Below is a small trained network, with its code and all its weights. Each question gives an input and a class and asks what happens when units are switched off, that is, made to give their printed mean instead of their output.

import numpy as np


def w(rows, s, z=0):
    codes = np.array(rows[::2]) - 128.0
    scale = np.full(codes.shape[1], s)
    scale[-1] = z or s
    return codes * scale


def f(y):
    return np.maximum(y, 0)


def log_softmax(a):
    a = a - a.max(-1, keepdims=True)
    return a - np.log(np.exp(a).sum(-1, keepdims=True))


def net(x, mask):
    res = np.array(x, float).reshape(1, 3) / 4 @ E
    y = f(res @ A[0][:, :-1].T + A[0][:, -1])
    res = res + np.where(mask, y, B[0][:, -1]) @ B[0][:, :-1]
    return log_softmax(res[-1] @ U[:, :-1].T + U[:, -1])


A, B = {}, {}
E = w([
[88,147,78,167,253,138,218,70,128,150,151,144],'x0',
[72,88,110,181,71,200,74,56,140,186,151,54],'x1',
[104,117,202,57,81,96,189,101,99,162,209,127],'x2',
],0.013)
A[0] = w([
[111,127,168,96,112,175,168,92,107,96,132,96,144],'n0',
[140,157,161,118,171,110,139,198,115,76,139,225,94],'n1',
[138,127,95,191,184,165,46,158,154,64,81,147,130],'n2',
[109,33,79,109,126,185,95,65,127,125,172,103,104],'n3',
[107,76,129,157,101,151,95,55,155,129,190,71,99],'n4',
[118,108,140,196,152,70,174,61,83,183,152,145,105],'n5',
[62,99,166,98,168,66,178,88,88,164,188,110,93],'n6',
[71,115,121,128,88,148,106,47,121,182,114,126,144],'n7',
[98,141,57,204,153,155,65,224,152,55,100,142,122],'n8',
[102,30,177,107,28,96,53,193,121,85,95,40,127],'n9',
[159,152,53,204,125,170,87,121,200,89,11,145,113],'n10',
[66,108,95,165,107,169,79,115,163,200,130,109,121],'n11',
[104,133,89,203,122,120,190,51,212,182,156,136,146],'n12',
[114,110,122,169,121,209,117,138,134,155,111,106,95],'n13',
[157,125,130,105,38,98,87,169,133,76,136,166,88],'n14',
[63,207,121,126,171,98,124,122,119,132,135,89,200],'n15',
[172,209,145,53,144,103,173,200,97,59,51,201,153],'n16',
[131,171,166,97,43,106,141,128,67,154,239,141,94],'n17',
[157,135,120,76,188,20,183,206,78,88,90,173,123],'n18',
[103,89,118,107,99,169,136,109,126,207,142,109,111],'n19',
[141,105,194,51,104,117,164,95,62,178,188,105,109],'n20',
[146,125,195,63,108,132,198,87,131,142,143,147,135],'n21',
[147,87,131,92,1,158,44,157,135,83,50,85,121],'n22',
[118,80,169,112,137,97,129,83,66,140,165,113,142],'n23',
[194,152,63,219,162,106,72,145,145,117,75,79,104],'n24',
[128,76,149,186,128,118,98,133,98,100,159,163,252],'n25',
[96,92,114,161,83,170,139,91,133,153,112,31,151],'n26',
[86,92,125,199,63,173,123,132,128,158,160,72,103],'n27',
[78,143,185,98,106,93,155,100,88,139,183,131,96],'n28',
[121,178,123,186,216,94,174,115,101,118,160,138,96],'n29',
[99,175,69,147,180,153,173,69,135,148,145,120,89],'n30',
[142,96,118,71,81,102,176,80,86,162,183,134,136],'n31',
[123,99,152,153,143,177,123,89,149,212,124,80,102],'n32',
[177,92,158,79,64,145,99,144,80,155,131,156,133],'n33',
[105,59,136,186,139,220,65,98,78,175,122,95,113],'n34',
[39,70,86,154,190,111,157,98,126,110,141,157,131],'n35',
[110,119,112,118,191,157,214,31,135,136,142,125,105],'n36',
],0.0088,0.015)
B[0] = w([
[140,134,122,139,108,136,132,143,124,110,133,101,170],'n0',
[115,76,164,140,135,48,126,147,78,131,92,169,193],'n1',
[134,128,102,165,122,144,171,148,157,124,138,105,217],'n2',
[120,93,137,112,145,82,140,128,113,132,97,165,185],'n3',
[118,92,138,148,125,94,121,154,104,110,119,163,195],'n4',
[134,130,152,143,131,114,124,112,164,161,143,144,175],'n5',
[154,128,108,149,140,116,123,124,162,114,114,134,193],'n6',
[102,97,129,129,129,127,133,155,86,109,129,145,201],'n7',
[150,133,122,159,122,147,155,157,156,107,126,111,215],'n8',
[134,154,168,105,166,129,112,125,158,174,154,145,245],'n9',
[152,118,106,148,114,120,170,153,161,105,132,107,231],'n10',
[108,84,128,140,135,122,128,147,95,122,112,153,206],'n11',
[110,132,144,79,149,136,97,111,125,167,151,118,208],'n12',
[127,96,130,137,127,96,130,160,118,115,99,133,169],'n13',
[137,130,144,139,200,86,92,117,151,166,138,132,186],'n14',
[127,153,142,57,109,197,113,71,111,120,184,98,201],'n15',
[110,102,137,117,117,131,122,150,82,135,122,155,254],'n16',
[142,109,114,154,151,126,144,149,164,108,125,108,203],'n17',
[86,79,161,111,131,120,141,144,87,121,91,176,240],'n18',
[115,110,123,142,121,104,142,166,108,125,107,147,175],'n19',
[162,111,102,180,104,115,145,120,156,92,121,126,212],'n20',
[144,122,73,156,115,126,144,136,121,100,141,105,202],'n21',
[121,134,148,109,179,135,93,95,151,162,151,134,248],'n22',
[151,148,100,146,119,138,153,131,131,119,138,137,183],'n23',
[149,131,103,171,87,106,153,164,168,104,130,120,205],'n24',
[127,218,128,54,72,252,151,105,63,103,223,115,245],'n25',
[99,96,148,118,129,132,146,133,90,120,119,136,220],'n26',
[109,90,128,140,127,113,129,129,110,133,103,150,199],'n27',
[158,138,97,176,136,84,163,154,155,106,94,114,185],'n28',
[137,124,153,116,148,77,105,128,145,167,144,156,188],'n29',
[160,125,154,130,166,77,94,126,164,174,125,132,186],'n30',
[123,126,68,166,114,133,182,150,149,118,141,119,200],'n31',
[100,100,140,131,127,109,137,126,120,137,102,139,180],'n32',
[154,122,134,119,152,147,108,82,161,151,158,146,195],'n33',
[119,96,133,123,145,108,157,121,99,121,96,144,213],'n34',
[149,136,168,98,146,122,83,111,170,128,173,133,192],'n35',
[151,128,157,111,139,125,110,117,160,148,130,132,202],'n36',
],0.012,0.016)
U = w([
[73,87,164,118,145,98,125,164,2,118,95,158,95],'0',
[139,129,187,99,192,116,50,119,207,191,181,133,85],'1',
[156,119,51,182,119,121,172,165,189,76,140,107,85],'2',
[103,163,135,42,83,241,126,119,27,102,220,112,255],'3',
[133,142,105,123,107,102,93,116,110,109,95,85,107],'4',
],0.013,0.0065)

Each question gives the input, the list of numbers given to net, and the class t.
The units are the neurons (one row each of A and B). Each row of codes is followed by its name. A weight is (code - 128) times the scale printed after its matrix; where a second scale follows, it is the last column's (A, B and U).
mask holds one flag per neuron, in row order. A switched-off neuron (its flag False) gives its mean, the last column of its row in B, instead of its output. The means were averaged over made-up inputs and are rounded, as every weight is.
A unit's drop is (log p(t) with every unit on - log p(t) with that unit switched off) / (log p(t) with every unit on - log p(t) with every unit switched off).
unit that matters most: the unit with the biggest drop
top k neurons: the k neurons with the biggest drops, biggest first
drop when u is switched off: that unit's drop, to one decimal
input [-6,-3,-5], class 1: unit that matters most -> n22
input [-5,8,-8], class 0: top 4 neurons -> n26, n34, n11, n27
input [7,-1,8], class 2: top 2 neurons -> n31, n21
input [8,7,-4], class 1: top 2 neurons -> n35, n30
input [8,-8,-6], class 0: top 3 neurons -> n18, n1, n16
input [-5,-4,-6], class 2: top 4 neurons -> n10, n2, n24, n8
input [7,-8,-8], class 0: top 2 neurons -> n18, n1
input [-1,7,7], class 0: top 2 neurons -> n26, n7
input [5,2,-5], class 1: top 2 neurons -> n12, n35
input [-4,7,7], class 0: top 3 neurons -> n26, n7, n4
input [-1,7,8], class 2: top 2 neurons -> n20, n31
input [6,-5,-4], class 1: top 3 neurons -> n35, n29, n30
input [-1,3,0], class 3: top 2 neurons -> n1, n18
input [-3,1,-3], class 3: unit that matters most -> n30
input [1,-6,7], class 2: drop when n21 is switched off -> 0.2
input [1,1,-3], class 3: drop when n28 is switched off -> 0.1
input [4,-1,-3], class 1: top 2 neurons -> n30, n29
input [-2,-3,-4], class 2: drop when n24 is switched off -> 0.7
input [-5,2,6], class 2: drop when n31 is switched off -> 0.3
